Below is a small trained network, with its code and all its weights. Each question gives an input and a class and asks what happens when units are switched off, that is, made to give their printed mean instead of their output.

import numpy as np


def w(rows, s, z=0):
    codes = np.array(rows[::2]) - 128.0
    scale = np.full(codes.shape[1], s)
    scale[-1] = z or s
    return codes * scale


def norm(h):
    return h / np.sqrt((h * h).mean(-1, keepdims=True) + 1e-5)


def f(y):
    return np.maximum(y, 0)


def log_softmax(a):
    a = a - a.max(-1, keepdims=True)
    return a - np.log(np.exp(a).sum(-1, keepdims=True))


def net(x, mask):
    res = np.array(x, float).reshape(1, 8) / 4 @ E
    u = 0
    for l in range(2):
        y = f(norm(res) @ A[l][:, :-1].T + A[l][:, -1])
        res = res + np.where(mask[u : u + 14], y, B[l][:, -1]) @ B[l][:, :-1]
        u += 14
    return log_softmax(norm(res)[-1] @ U[:, :-1].T + U[:, -1])


A, B = {}, {}
E = w([
[82,104,202,129,189,68,96,80,12,176,249,159],'x0',
[128,31,197,44,121,174,115,252,141,81,153,210],'x1',
[129,132,149,128,120,136,133,128,139,147,130,113],'x2',
[133,132,137,134,124,128,132,132,130,130,132,122],'x3',
[116,127,135,117,130,128,133,130,145,152,127,118],'x4',
[116,122,105,146,129,142,136,134,148,146,163,131],'x5',
[124,129,111,128,132,130,125,127,146,132,151,131],'x6',
[50,2,142,170,31,24,120,144,202,30,162,88],'x7',
],0.0084)
A[0] = w([
[142,171,71,168,126,64,155,31,120,157,107,37,44],'0.n1',
[171,121,138,149,223,153,73,134,75,207,151,167,94],'0.n2',
[122,31,166,124,106,121,101,147,136,107,133,138,43],'0.n3',
[121,171,62,184,106,114,122,47,154,125,67,40,159],'0.n4',
[96,99,122,92,123,212,117,219,162,99,75,147,85],'0.n5',
[136,132,171,64,128,76,138,100,88,97,74,82,134],'0.n6',
[87,145,155,93,97,95,118,102,52,148,203,145,135],'0.n7',
[1,53,172,162,50,15,112,80,113,76,187,115,1],'0.n8',
[88,82,189,70,148,163,108,143,100,133,203,186,37],'0.n9',
[152,133,195,119,161,203,155,210,123,121,126,196,86],'0.n10',
[126,189,69,50,89,129,156,129,92,92,134,166,125],'0.n11',
[107,128,127,200,142,63,101,37,86,157,148,84,42],'0.n12',
[77,112,189,118,160,86,135,77,48,153,212,154,135],'0.n13',
[16,70,122,173,66,35,114,146,188,51,101,73,73],'0.n14',
],0.0079,0.0055)
B[0] = w([
[132,79,180,69,87,135,112,214,142,126,172,241,219],'0.n1',
[97,209,155,77,88,140,192,109,100,127,113,113,203],'0.n2',
[226,156,139,124,96,106,202,129,116,130,132,130,171],'0.n3',
[90,90,73,140,166,142,96,150,34,144,168,49,233],'0.n4',
[175,141,136,103,97,99,114,56,150,163,144,195,184],'0.n5',
[135,143,87,143,114,151,111,124,167,140,196,98,153],'0.n6',
[78,169,155,168,184,124,116,135,136,57,122,139,211],'0.n7',
[252,57,91,159,197,150,63,166,230,234,92,119,247],'0.n8',
[84,117,173,112,130,143,106,225,62,80,110,58,195],'0.n9',
[58,154,80,120,115,150,21,153,143,144,126,124,190],'0.n10',
[116,93,100,170,130,132,122,156,133,204,137,133,150],'0.n11',
[109,139,124,197,123,124,142,60,201,119,76,152,210],'0.n12',
[64,139,174,165,210,68,87,91,191,103,105,189,248],'0.n13',
[2,190,141,130,76,125,157,89,36,42,197,113,240],'0.n14',
],0.0075,0.011)
A[1] = w([
[105,175,158,140,142,112,127,111,119,139,204,169,56],'1.n1',
[168,122,154,146,168,102,138,174,103,111,148,132,17],'1.n2',
[199,132,84,100,108,207,72,166,101,241,124,102,33],'1.n3',
[138,181,90,171,170,78,168,5,167,155,95,90,100],'1.n4',
[125,74,170,108,19,82,200,157,149,15,123,132,80],'1.n5',
[152,49,75,122,180,143,151,163,52,171,142,159,45],'1.n6',
[134,170,120,56,215,211,179,150,89,152,32,137,40],'1.n7',
[152,138,62,128,136,145,162,154,72,155,168,1,3],'1.n8',
[22,174,163,118,128,98,142,141,196,85,62,161,46],'1.n9',
[140,196,99,248,161,145,161,4,154,129,99,77,115],'1.n10',
[140,40,235,168,243,75,175,151,156,99,173,163,42],'1.n11',
[205,122,122,61,37,176,168,142,179,135,179,143,153],'1.n12',
[91,181,175,126,186,158,96,69,172,85,81,184,181],'1.n13',
[113,154,153,201,96,110,170,93,129,155,161,176,106],'1.n14',
],0.0082,0.0026)
B[1] = w([
[137,160,131,109,166,105,144,133,81,118,118,146,193],'1.n1',
[122,91,135,69,118,113,108,149,156,149,124,75,143],'1.n2',
[190,108,82,86,111,127,118,120,167,144,14,121,194],'1.n3',
[179,120,143,156,166,103,170,2,128,154,104,98,184],'1.n4',
[185,148,197,174,178,155,197,135,129,175,214,168,196],'1.n5',
[235,215,161,85,102,178,205,99,178,219,59,54,147],'1.n6',
[137,46,168,203,140,77,81,138,190,80,203,127,200],'1.n7',
[125,55,105,117,107,174,185,158,55,105,115,39,173],'1.n8',
[175,103,94,128,110,188,182,93,47,152,142,125,212],'1.n9',
[102,99,122,141,116,66,233,70,125,152,112,94,203],'1.n10',
[210,130,111,89,98,127,86,196,199,174,67,95,247],'1.n11',
[128,159,92,138,116,155,112,67,118,81,137,251,177],'1.n12',
[71,151,89,82,48,162,182,146,72,88,167,118,254],'1.n13',
[147,162,139,99,123,108,120,84,134,100,72,164,174],'1.n14',
],0.0082,0.009)
U = w([
[206,106,63,118,111,177,171,93,113,187,46,53,5],'0',
[54,76,75,180,74,143,178,147,74,101,192,45,131],'1',
[163,154,63,66,69,194,52,147,154,130,64,209,145],'2',
[192,131,161,159,81,179,177,119,135,105,230,216,253],'3',
[85,206,149,116,170,92,215,46,68,152,89,124,212],'4',
[106,76,137,231,201,60,98,58,210,155,105,90,2],'5',
[31,192,191,84,177,177,68,197,56,102,136,142,131],'6',
[187,98,210,127,170,86,65,251,206,134,134,127,162],'7',
],0.015,0.00088)

Each question gives the input, the list of numbers given to net, and the class t.
The units are the neurons (one row each of A and B). Each row of codes is followed by its name. A weight is (code - 128) times the scale printed after its matrix; where a second scale follows, it is the last column's (A, B and U).
mask holds one flag per neuron, layer by layer. A switched-off neuron (its flag False) gives its mean, the last column of its row in B, instead of its output. The means were averaged over made-up inputs and are rounded, as every weight is.
A unit's drop is (log p(t) with every unit on - log p(t) with that unit switched off) / (log p(t) with every unit on - log p(t) with every unit switched off).
The circuit of an input: a set's keep is (log p(t) with only the set's units on - log p(t) with every unit switched off) / (log p(t) with every unit on - log p(t) with every unit switched off). Starting from the 12 units with the biggest drops (on a tie, the unit counted first), units are removed one at a time, each time the one whose removal leaves the highest keep (on an exact tie, the one counted first), for as long as the keep stays at least 0.8.
circuit, biggest first: the units of the circuit, biggest drop first
k most important neurons: the k neurons with the biggest drops, biggest first
top k neurons in layer l: the k neurons of layer l with the biggest drops, biggest first
drop of u: that unit's drop, to one decimal
input [0,4,-3,-8,0,0,-5,6], class 3: circuit, biggest first -> [1.n5]
input [8,-2,-6,-1,7,-5,8,1], class 5: 4 most important neurons -> [0.n8 0.n14 1.n11 0.n13]
input [-1,1,6,8,5,-1,0,-7], class 2: top 3 neurons in layer 0 -> [0.n4 0.n14 0.n13]
input [-1,-6,0,1,3,-4,4,-1], class 0: top 2 neurons in layer 0 -> [0.n4 0.n14]
input [0,-7,2,7,2,-7,-4,1], class 1: top 2 neurons in layer 0 -> [0.n4 0.n8]
input [7,0,-2,-6,-1,-6,-2,3], class 5: circuit, biggest first -> [0.n1 0.n8]
input [0,8,-3,-4,-2,-2,0,-3], class 2: circuit, biggest first -> [0.n10 0.n5]
input [2,1,3,2,-8,4,2,-5], class 6: top 2 neurons in layer 0 -> [0.n12 0.n10]
input [-5,4,7,7,-2,1,-4,1], class 3: 2 most important neurons -> [0.n8 1.n5]
input [-1,-7,-8,3,5,-6,-5,6], class 1: 3 most important neurons -> [0.n14 0.n4 0.n13]
input [0,-1,7,-6,8,-8,4,0], class 0: top 2 neurons in layer 0 -> [0.n13 0.n14]
input [-1,-6,0,-5,-3,0,3,1], class 1: top 4 neurons in layer 0 -> [0.n4 0.n8 0.n13 0.n1]
input [-2,-5,1,1,-2,6,-3,5], class 1: top 2 neurons in layer 0 -> [0.n14 0.n4]
input [-1,-6,-8,5,5,-4,6,7], class 1: circuit, biggest first -> [0.n13]
input [-4,0,1,-1,0,3,3,0], class 0: 2 most important neurons -> [0.n13 0.n1]
input [0,4,-5,0,-3,3,8,7], class 3: 2 most important neurons -> [0.n14 0.n13]
input [4,1,4,-7,-6,-7,-4,5], class 7: 2 most important neurons -> [0.n8 1.n11]
input [8,0,-5,1,-8,8,-6,2], class 5: 3 most important neurons -> [0.n1 0.n13 0.n8]
input [-2,8,0,4,-7,-7,2,1], class 3: circuit, biggest first -> [0.n8 1.n5]
input [6,8,-7,6,0,0,2,1], class 7: circuit, biggest first -> [1.n11]
input [-7,4,1,4,3,1,8,1], class 3: circuit, biggest first -> [0.n8 1.n5]
input [-1,-5,2,-4,-3,1,-2,-3], class 0: 2 most important neurons -> [0.n4 0.n14]
input [0,-6,-8,-1,4,2,-6,5], class 1: 4 most important neurons -> [0.n14 0.n4 0.n13 0.n1]
input [6,1,-5,-5,2,0,-8,8], class 7: 2 most important neurons -> [0.n8 1.n11]
input [4,3,4,-8,-7,3,5,8], class 7: drop of 0.n8 -> 1.0
